Below is a small trained network, with its code and all its weights. Each question gives an input and a target symbol and asks what happens when units are switched off, that is, made to give their printed mean instead of their output.

import numpy as np


def w(rows, s, z=0):
    codes = np.array(rows[::2]) - 128.0
    scale = np.full(codes.shape[1], s)
    scale[-1] = z or s
    return codes * scale


def norm(h):
    return h / np.sqrt((h * h).mean(-1, keepdims=True) + 1e-5)


def f(y):
    return np.maximum(y, 0)


def softmax(a):
    e = np.exp(a - a.max(-1, keepdims=True))
    return e / e.sum(-1, keepdims=True)


def log_softmax(a):
    a = a - a.max(-1, keepdims=True)
    return a - np.log(np.exp(a).sum(-1, keepdims=True))


def net(x, mask):
    ids = ['αβγελμξπσφψ'.index(c) for c in x.split()]
    T = len(ids)
    res = E[ids] + P[:T]
    r = norm(res)
    for j in range(3):
        rows = slice(2 * j, 2 * j + 2)
        q, k, v = (r @ M[0][rows].T for M in (Q, K, V))
        z = softmax(np.where(np.tri(T) > 0, q @ k.T / 2**0.5, -1e9)) @ v
        o = O[0][rows]
        res = res + np.where(mask[j], z, o[:, -1]) @ o[:, :-1]
    y = f(norm(res) @ A[0][:, :-1].T + A[0][:, -1])
    res = res + np.where(mask[3:7], y, B[0][:, -1]) @ B[0][:, :-1]
    return log_softmax(norm(res)[-1] @ U[:, :-1].T + U[:, -1])


Q, K, V, O, A, B = {}, {}, {}, {}, {}, {}
E = w([
[185,237,97,177,95,161],'α',
[183,100,95,141,99,127],'β',
[90,155,127,140,120,112],'γ',
[251,116,184,123,211,89],'ε',
[57,118,81,74,172,90],'λ',
[44,121,33,122,161,144],'μ',
[104,230,180,108,46,164],'ξ',
[78,247,52,90,163,46],'π',
[117,25,77,146,143,157],'σ',
[219,197,1,15,145,173],'φ',
[120,170,150,141,203,217],'ψ',
],0.0099)
P = w([
[92,214,2,249,157,75],'0',
[108,186,39,209,151,96],'1',
[106,176,42,193,162,116],'2',
[104,178,65,167,151,132],'3',
[113,174,75,154,169,146],'4',
[111,170,91,144,168,158],'5',
[120,173,107,130,167,181],'6',
[126,178,115,100,188,170],'7',
[121,170,109,119,185,164],'8',
],0.0043)
Q[0] = w([
[123,129,57,118,183,68],'h1',
[151,187,74,103,134,139],'h1',
[133,175,27,83,201,200],'h2',
[175,156,119,113,140,89],'h2',
[128,115,143,159,142,115],'h3',
[136,153,5,72,156,206],'h3',
],0.013)
K[0] = w([
[160,160,95,142,219,107],'h1',
[137,151,249,69,224,192],'h1',
[189,115,167,2,205,227],'h2',
[201,196,166,118,175,107],'h2',
[152,139,81,166,157,108],'h3',
[170,134,251,14,165,234],'h3',
],0.0092)
V[0] = w([
[120,112,162,112,182,207],'h1',
[123,127,168,81,49,127],'h1',
[96,49,104,22,68,253],'h2',
[176,208,63,37,131,165],'h2',
[156,151,153,104,228,58],'h3',
[199,77,53,145,173,67],'h3',
],0.0051)
O[0] = w([
[56,113,75,121,114,213,133],'h1',
[193,253,60,193,178,150,20],'h1',
[131,137,43,190,164,67,55],'h2',
[124,75,139,96,3,144,252],'h2',
[179,162,104,100,176,197,165],'h3',
[170,124,140,55,170,78,158],'h3',
],0.0056,0.0048)
A[0] = w([
[54,149,127,132,221,196,53],'n1',
[108,217,184,67,134,132,14],'n2',
[22,143,253,87,84,88,98],'n3',
[81,131,168,66,140,49,3],'n4',
],0.0065,0.0025)
B[0] = w([
[118,83,232,118,180,249,222],'n1',
[102,141,187,232,224,2,198],'n2',
[226,67,26,246,171,195,255],'n3',
[125,146,118,83,88,228,204],'n4',
],0.0053,0.003)
U = w([
[141,227,166,158,94,111,172],'α',
[182,97,198,111,97,80,243],'β',
[184,73,102,217,182,124,18],'γ',
[187,138,216,97,187,177,115],'ε',
[62,121,138,117,116,195,125],'λ',
[61,146,126,130,156,77,207],'μ',
[159,219,188,163,49,150,49],'ξ',
[150,192,67,78,142,127,102],'π',
[85,61,108,105,178,105,3],'σ',
[173,126,90,70,37,110,115],'φ',
[116,132,164,247,118,170,177],'ψ',
],0.011,0.0047)

Each question gives the input, a string of symbols that net reads in full, and the target symbol t.
The units are the heads (2 rows each of Q, K, V and O) and the neurons (one row each of A and B). Each row of codes is followed by its name. A weight is (code - 128) times the scale printed after its matrix; where a second scale follows, it is the last column's (O, A, B and U).
mask holds one flag per unit, heads first, then neurons. A switched-off unit (its flag False) gives its mean, the last column of its rows in O or B, instead of its output. The means were averaged over made-up inputs and are rounded, as every weight is.
A unit's drop is (log p(t) with every unit on - log p(t) with that unit switched off) / (log p(t) with every unit on - log p(t) with every unit switched off).
The circuit of an input: a set's keep is (log p(t) with only the set's units on - log p(t) with every unit switched off) / (log p(t) with every unit on - log p(t) with every unit switched off). Starting from all 7 units, units are removed one at a time, each time the one whose removal leaves the highest keep (on an exact tie, the one counted first), for as long as the keep stays at least 0.8.
circuit, biggest first: the units of the circuit, biggest drop first
k most important neurons: the k neurons with the biggest drops, biggest first
which heads matter: for each layer, one digit per head in row order, 1 if its drop is at least 0.15 and else 0, layers parted by /
drop of u: that unit's drop, to one decimal
input π β β, target β: circuit, biggest first	(h1, n3)
input μ β β, target β: which heads matter	101
input ε α μ π ξ π, target ψ: circuit, biggest first	(n3, h3, h2)
input σ β α γ μ σ γ, target ψ: circuit, biggest first	(h3, h2, n1)
input ε μ φ φ π π, target φ: circuit, biggest first	(h2)
input ε β φ λ, target φ: circuit, biggest first	(h2, n1, n2)
input μ β β λ λ π φ φ β, target φ: which heads matter	010
input β μ π β π α ε α, target ε: which heads matter	011
input γ α γ β ξ β ξ, target ψ: which heads matter	001
input π φ π μ, target φ: which heads matter	010
input ε ε π μ, target ε: which heads matter	011
input λ π π λ ε α β, target ε: which heads matter	011
input ε ε π γ, target ε: which heads matter	011
input β β α σ ε λ, target ε: circuit, biggest first	(h3, h2)
input ε ψ μ β ξ σ β λ γ, target ψ: circuit, biggest first	(n3)
input β β φ α, target φ: which heads matter	010
input σ ψ μ ψ γ ψ π, target λ: which heads matter	101
input π λ β ε ψ π ψ β, target λ: which heads matter	101
input π φ λ, target φ: which heads matter	010
input β γ ξ β μ β, target ψ: most important neuron	(n4)
input β μ ε σ λ, target ε: drop of n1	0.1
input β β ε λ β, target ε: drop of h2	0.6
input β ξ π γ, target γ: drop of h3	-0.1
